Below is a small trained network, with its code and all its weights. Each question gives an input and a target symbol and asks what happens when units are switched off, that is, made to give their printed mean instead of their output.

import numpy as np


def w(rows, s, z=0):
    codes = np.array(rows[::2]) - 128.0
    scale = np.full(codes.shape[1], s)
    scale[-1] = z or s
    return codes * scale


def norm(h):
    return h / np.sqrt((h * h).mean(-1, keepdims=True) + 1e-5)


def f(y):
    return np.maximum(y, 0)


def softmax(a):
    e = np.exp(a - a.max(-1, keepdims=True))
    return e / e.sum(-1, keepdims=True)


def log_softmax(a):
    a = a - a.max(-1, keepdims=True)
    return a - np.log(np.exp(a).sum(-1, keepdims=True))


def net(x, mask):
    ids = ['ΓΔΘΞΣΦΨΩεζλμτ'.index(c) for c in x.split()]
    T = len(ids)
    res = E[ids] + P[:T]
    r = norm(res)
    for j in range(2):
        rows = slice(4 * j, 4 * j + 4)
        q, k, v = (r @ M[0][rows].T for M in (Q, K, V))
        z = softmax(np.where(np.tri(T) > 0, q @ k.T / 4**0.5, -1e9)) @ v
        o = O[0][rows]
        res = res + np.where(mask[j], z, o[:, -1]) @ o[:, :-1]
    y = f(norm(res) @ A[0][:, :-1].T + A[0][:, -1])
    res = res + np.where(mask[2:6], y, B[0][:, -1]) @ B[0][:, :-1]
    return log_softmax(norm(res)[-1] @ U[:, :-1].T + U[:, -1])


Q, K, V, O, A, B = {}, {}, {}, {}, {}, {}
E = w([
[106,162,175,40,127],'Γ',
[113,113,106,124,83],'Δ',
[121,134,96,137,119],'Θ',
[124,105,89,116,131],'Ξ',
[187,115,85,135,111],'Σ',
[106,111,133,123,110],'Φ',
[97,99,123,147,112],'Ψ',
[178,144,72,181,92],'Ω',
[175,161,73,190,127],'ε',
[163,82,173,194,159],'ζ',
[113,106,251,118,164],'λ',
[119,138,111,137,144],'μ',
[106,149,116,155,103],'τ',
],0.027)
P = w([
[255,173,231,72,113],'0',
[82,55,25,116,105],'1',
[73,51,62,103,116],'2',
[128,75,105,114,92],'3',
[136,61,86,121,112],'4',
[108,54,71,133,112],'5',
[125,49,82,140,104],'6',
[126,65,82,145,104],'7',
[125,59,106,154,98],'8',
[120,55,100,160,99],'9',
[103,49,77,143,94],'10',
[104,69,87,157,91],'11',
],0.01)
Q[0] = w([
[168,38,150,176,112],'head 1',
[251,159,181,151,118],'head 1',
[136,128,142,139,161],'head 1',
[90,82,98,169,155],'head 1',
[145,136,104,141,143],'head 2',
[199,192,155,137,126],'head 2',
[225,146,222,112,174],'head 2',
[59,128,151,134,141],'head 2',
],0.022)
K[0] = w([
[169,97,121,209,87],'head 1',
[33,66,35,192,194],'head 1',
[137,71,117,122,158],'head 1',
[173,130,223,172,36],'head 1',
[149,100,128,89,202],'head 2',
[41,111,95,101,214],'head 2',
[2,43,51,148,84],'head 2',
[157,181,115,186,115],'head 2',
],0.017)
V[0] = w([
[141,7,126,30,123],'head 1',
[28,210,188,116,79],'head 1',
[116,87,82,128,6],'head 1',
[167,55,204,240,139],'head 1',
[129,144,140,138,57],'head 2',
[133,126,139,72,156],'head 2',
[134,125,124,163,123],'head 2',
[170,88,123,211,158],'head 2',
],0.024)
O[0] = w([
[172,123,88,187,13,136],'head 1',
[85,140,136,2,84,2],'head 1',
[45,85,65,167,102,142],'head 1',
[178,31,123,98,198,201],'head 1',
[100,128,112,107,191,217],'head 2',
[157,114,138,138,169,173],'head 2',
[111,131,131,122,107,113],'head 2',
[88,124,191,119,72,108],'head 2',
],0.026,0.0085)
A[0] = w([
[113,211,121,89,52,31],'neuron 1',
[122,124,51,65,68,10],'neuron 2',
[98,126,238,3,101,118],'neuron 3',
[26,55,136,96,117,253],'neuron 4',
],0.031,0.0021)
B[0] = w([
[76,30,147,141,148,226],'neuron 1',
[168,182,112,114,194,221],'neuron 2',
[77,167,133,126,3,254],'neuron 3',
[97,101,125,170,29,237],'neuron 4',
],0.033,0.009)
U = w([
[205,199,38,94,148,176],'Γ',
[64,115,247,160,173,80],'Δ',
[65,217,162,167,235,157],'Θ',
[97,98,85,31,200,164],'Ξ',
[122,200,16,147,110,90],'Σ',
[86,110,154,162,137,62],'Φ',
[168,175,160,219,138,138],'Ψ',
[223,115,103,73,51,148],'Ω',
[50,137,95,50,99,203],'ε',
[210,48,209,106,164,107],'ζ',
[219,212,135,226,81,60],'λ',
[157,37,40,69,75,10],'μ',
[199,232,204,147,116,254],'τ',
],0.011,0.005)

Each question gives the input, a string of symbols that net reads in full, and the target symbol t.
The units are the heads (4 rows each of Q, K, V and O) and the neurons (one row each of A and B). Each row of codes is followed by its name. A weight is (code - 128) times the scale printed after its matrix; where a second scale follows, it is the last column's (O, A, B and U).
mask holds one flag per unit, heads first, then neurons. A switched-off unit (its flag False) gives its mean, the last column of its rows in O or B, instead of its output. The means were averaged over made-up inputs and are rounded, as every weight is.
A unit's drop is (log p(t) with every unit on - log p(t) with that unit switched off) / (log p(t) with every unit on - log p(t) with every unit switched off).
The circuit of an input: a set's keep is (log p(t) with only the set's units on - log p(t) with every unit switched off) / (log p(t) with every unit on - log p(t) with every unit switched off). Starting from all 6 units, units are removed one at a time, each time the one whose removal leaves the highest keep (on an exact tie, the one counted first), for as long as the keep stays at least 0.8.
circuit, biggest first: the units of the circuit, biggest drop first
k most important neurons: the k neurons with the biggest drops, biggest first
heads that matter: for each layer, one digit per head in row order, 1 if its drop is at least 0.15 and else 0, layers parted by /
drop when u is switched off: that unit's drop, to one decimal
input ε μ Σ ε Ψ, target Δ: circuit, biggest first => head 1; head 2
input ζ Ψ λ Ψ, target ζ: circuit, biggest first => head 1
input Θ Ξ Θ τ ε μ Θ Θ Ψ Δ, target Θ: circuit, biggest first => head 1; neuron 3
input Ψ Φ μ Ξ ε μ μ Θ ε Δ, target μ: heads that matter => 10
input τ μ Ψ τ, target ε: heads that matter => 10
input ε τ Φ Ψ Δ μ Γ Θ Ξ Δ, target Δ: circuit, biggest first => head 1; head 2
input μ Θ ε τ μ ε Ξ Δ, target τ: heads that matter => 10
input Θ τ ε μ ε λ Φ, target Θ: 3 most important neurons => neuron 3; neuron 1; neuron 4
input Γ Ω μ μ Θ Ω Ξ ζ Ψ ε λ μ, target Ξ: circuit, biggest first => neuron 1; head 2; head 1; neuron 2
input Φ Σ Ξ ε ε Ψ Ξ, target Γ: circuit, biggest first => head 1; neuron 2
input Θ μ Ψ Ψ λ λ τ Θ ε Θ τ, target Θ: circuit, biggest first => head 1; neuron 4
input Γ Γ Φ μ τ Θ Θ Σ Ψ τ τ, target Ξ: 2 most important neurons => neuron 1; neuron 2
input Γ τ Γ ε Δ, target Ξ: 2 most important neurons => neuron 1; neuron 2
input Ω Φ μ μ Θ Θ Γ, target ε: most important neuron => neuron 1
input Γ μ τ Θ, target Ξ: 2 most important neurons => neuron 1; neuron 2
input ζ ε τ Σ μ τ Σ λ Ξ τ, target ζ: drop when neuron 2 is switched off => 0.0
input Γ ε ε μ μ Σ τ τ Ξ, target Ξ: drop when neuron 2 is switched off => 0.2
input Φ Ξ Ω Ξ ζ Ψ μ Σ Σ Ψ Θ Θ, target Γ: drop when neuron 2 is switched off => 0.2
input Ξ Ψ Δ ε Φ τ ε Γ μ μ Γ Φ, target λ: drop when neuron 4 is switched off => 0.0
input Ψ ε Ω Δ Ψ Δ Θ Φ, target μ: circuit, biggest first => head 1
